Below are the code and all the weights of a small trained network. Each question names an input and a target symbol and asks about switching units off, where a switched-off unit gives its printed mean instead of its output.

import numpy as np


def w(rows, s, z=0):
    codes = np.array(rows[::2]) - 128.0
    scale = np.full(codes.shape[1], s)
    scale[-1] = z or s
    return codes * scale


def f(y):
    return np.maximum(y, 0)


def softmax(a):
    e = np.exp(a - a.max(-1, keepdims=True))
    return e / e.sum(-1, keepdims=True)


def log_softmax(a):
    a = a - a.max(-1, keepdims=True)
    return a - np.log(np.exp(a).sum(-1, keepdims=True))


def net(x, mask):
    ids = ['ΘΛΣαβγεζ'.index(c) for c in x.split()]
    T = len(ids)
    res = E[ids] + P[:T]
    r = res
    for j in range(2):
        rows = slice(4 * j, 4 * j + 4)
        q, k, v = (r @ M[0][rows].T for M in (Q, K, V))
        z = softmax(np.where(np.tri(T) > 0, q @ k.T / 4**0.5, -1e9)) @ v
        o = O[0][rows]
        res = res + np.where(mask[j], z, o[:, -1]) @ o[:, :-1]
    y = f(res @ A[0][:, :-1].T + A[0][:, -1])
    res = res + np.where(mask[2:6], y, B[0][:, -1]) @ B[0][:, :-1]
    return log_softmax(res[-1] @ U[:, :-1].T + U[:, -1])


Q, K, V, O, A, B = {}, {}, {}, {}, {}, {}
E = w([
[131,221,133,87,196,125],'Θ',
[166,122,122,36,81,128],'Λ',
[116,178,191,195,101,106],'Σ',
[58,63,154,119,136,98],'α',
[133,194,194,150,126,75],'β',
[128,223,139,126,152,178],'γ',
[100,109,5,174,82,99],'ε',
[143,80,114,118,51,181],'ζ',
],0.021)
P = w([
[150,25,143,165,212,123],'0',
[85,84,120,131,185,123],'1',
[103,119,124,120,191,129],'2',
[106,140,131,111,175,129],'3',
[116,159,140,99,165,131],'4',
[126,176,147,86,152,129],'5',
[127,200,157,76,141,130],'6',
[131,213,167,65,129,134],'7',
[142,231,182,56,116,134],'8',
[142,249,198,43,94,134],'9',
],0.014)
Q[0] = w([
[155,163,112,162,116,55],'head 0',
[94,108,179,210,110,52],'head 0',
[164,175,129,250,91,203],'head 0',
[165,27,78,86,97,181],'head 0',
[163,96,154,96,174,119],'head 1',
[137,79,118,74,93,131],'head 1',
[180,254,167,166,171,196],'head 1',
[115,149,24,110,99,72],'head 1',
],0.013)
K[0] = w([
[119,149,67,167,141,51],'head 0',
[97,124,194,219,144,30],'head 0',
[160,177,146,247,66,209],'head 0',
[155,51,95,123,159,217],'head 0',
[104,118,154,94,142,111],'head 1',
[64,152,135,86,45,125],'head 1',
[253,71,127,160,190,143],'head 1',
[145,183,75,112,91,86],'head 1',
],0.014)
V[0] = w([
[186,155,109,168,85,61],'head 0',
[114,55,86,225,166,132],'head 0',
[166,39,95,52,189,188],'head 0',
[189,77,220,104,147,194],'head 0',
[224,59,205,118,45,85],'head 1',
[116,63,134,63,147,1],'head 1',
[170,226,56,85,218,38],'head 1',
[136,89,58,85,65,195],'head 1',
],0.0086)
O[0] = w([
[103,126,108,95,146,208,106],'head 0',
[133,198,128,72,127,141,2],'head 0',
[111,121,166,147,82,123,56],'head 0',
[12,125,141,145,132,64,124],'head 0',
[168,190,19,70,187,93,124],'head 1',
[37,160,62,129,80,89,205],'head 1',
[31,104,180,100,112,34,125],'head 1',
[156,182,148,218,149,86,91],'head 1',
],0.011,0.0077)
A[0] = w([
[161,133,84,96,137,186,12],'neuron 0',
[155,120,12,215,142,110,70],'neuron 1',
[66,188,191,55,101,87,4],'neuron 2',
[150,122,180,137,170,164,5],'neuron 3',
],0.011,0.005)
B[0] = w([
[189,33,169,173,181,98,193],'neuron 0',
[97,109,188,83,76,14,255],'neuron 1',
[223,160,119,172,98,157,250],'neuron 2',
[109,136,176,4,137,146,154],'neuron 3',
],0.011,0.0088)
U = w([
[155,121,106,155,179,123,202],'Θ',
[134,153,165,101,138,126,75],'Λ',
[128,180,142,196,188,113,159],'Σ',
[199,194,135,145,89,140,171],'α',
[137,197,135,116,144,99,44],'β',
[219,235,104,80,112,146,164],'γ',
[72,3,108,157,108,79,189],'ε',
[180,163,142,133,145,102,2],'ζ',
],0.013,0.0068)

Each question gives the input, a string of symbols that net reads in full, and the target symbol t.
The units are the heads (4 rows each of Q, K, V and O) and the neurons (one row each of A and B). Each row of codes is followed by its name. A weight is (code - 128) times the scale printed after its matrix; where a second scale follows, it is the last column's (O, A, B and U).
mask holds one flag per unit, heads first, then neurons. A switched-off unit (its flag False) gives its mean, the last column of its rows in O or B, instead of its output. The means were averaged over made-up inputs and are rounded, as every weight is.
A unit's drop is (log p(t) with every unit on - log p(t) with that unit switched off) / (log p(t) with every unit on - log p(t) with every unit switched off).
unit that matters most: the unit with the biggest drop
top k neurons: the k neurons with the biggest drops, biggest first
heads that matter: for each layer, one digit per head in row order, 1 if its drop is at least 0.15 and else 0, layers parted by /
drop when u is switched off: that unit's drop, to one decimal
input β ε β Σ γ ε β, target γ: heads that matter	01
input β Θ ε Λ Θ β Θ Σ, target γ: heads that matter	01
input α γ γ Λ γ Θ γ Θ, target ε: heads that matter	11
input Θ α γ Λ Θ γ, target α: top 2 neurons	[neuron 2; neuron 1]
input γ Θ γ, target Λ: heads that matter	01
input γ Σ Λ Λ α Θ β, target Λ: heads that matter	11
input ε γ β γ γ γ ε Σ, target Σ: heads that matter	11
input Σ α γ Θ ε ε Σ Θ ε, target γ: top 2 neurons	[neuron 0; neuron 1]
input Θ γ β Σ, target α: unit that matters most	neuron 2
input γ Θ Λ α Λ, target α: top 2 neurons	[neuron 2; neuron 1]
input ζ γ Λ Σ α γ ε Θ, target ζ: top 2 neurons	[neuron 1; neuron 0]
input γ Θ Λ Λ ε α β Σ, target Λ: top 2 neurons	[neuron 3; neuron 2]
input Σ Θ ζ γ β ζ, target α: heads that matter	10
input γ α Θ Θ α Σ α Λ, target ε: unit that matters most	head 0
input Λ β ε ε α γ γ ε Θ, target β: heads that matter	11
input Λ Σ γ γ, target β: heads that matter	01
input β ζ γ, target γ: heads that matter	11
input γ Σ γ γ ε γ Λ ε, target α: top 2 neurons	[neuron 1; neuron 0]
input ε γ γ ζ Θ γ, target Σ: drop when head 0 is switched off	0.2
input Θ Λ γ Λ Λ Θ, target α: drop when head 1 is switched off	0.9
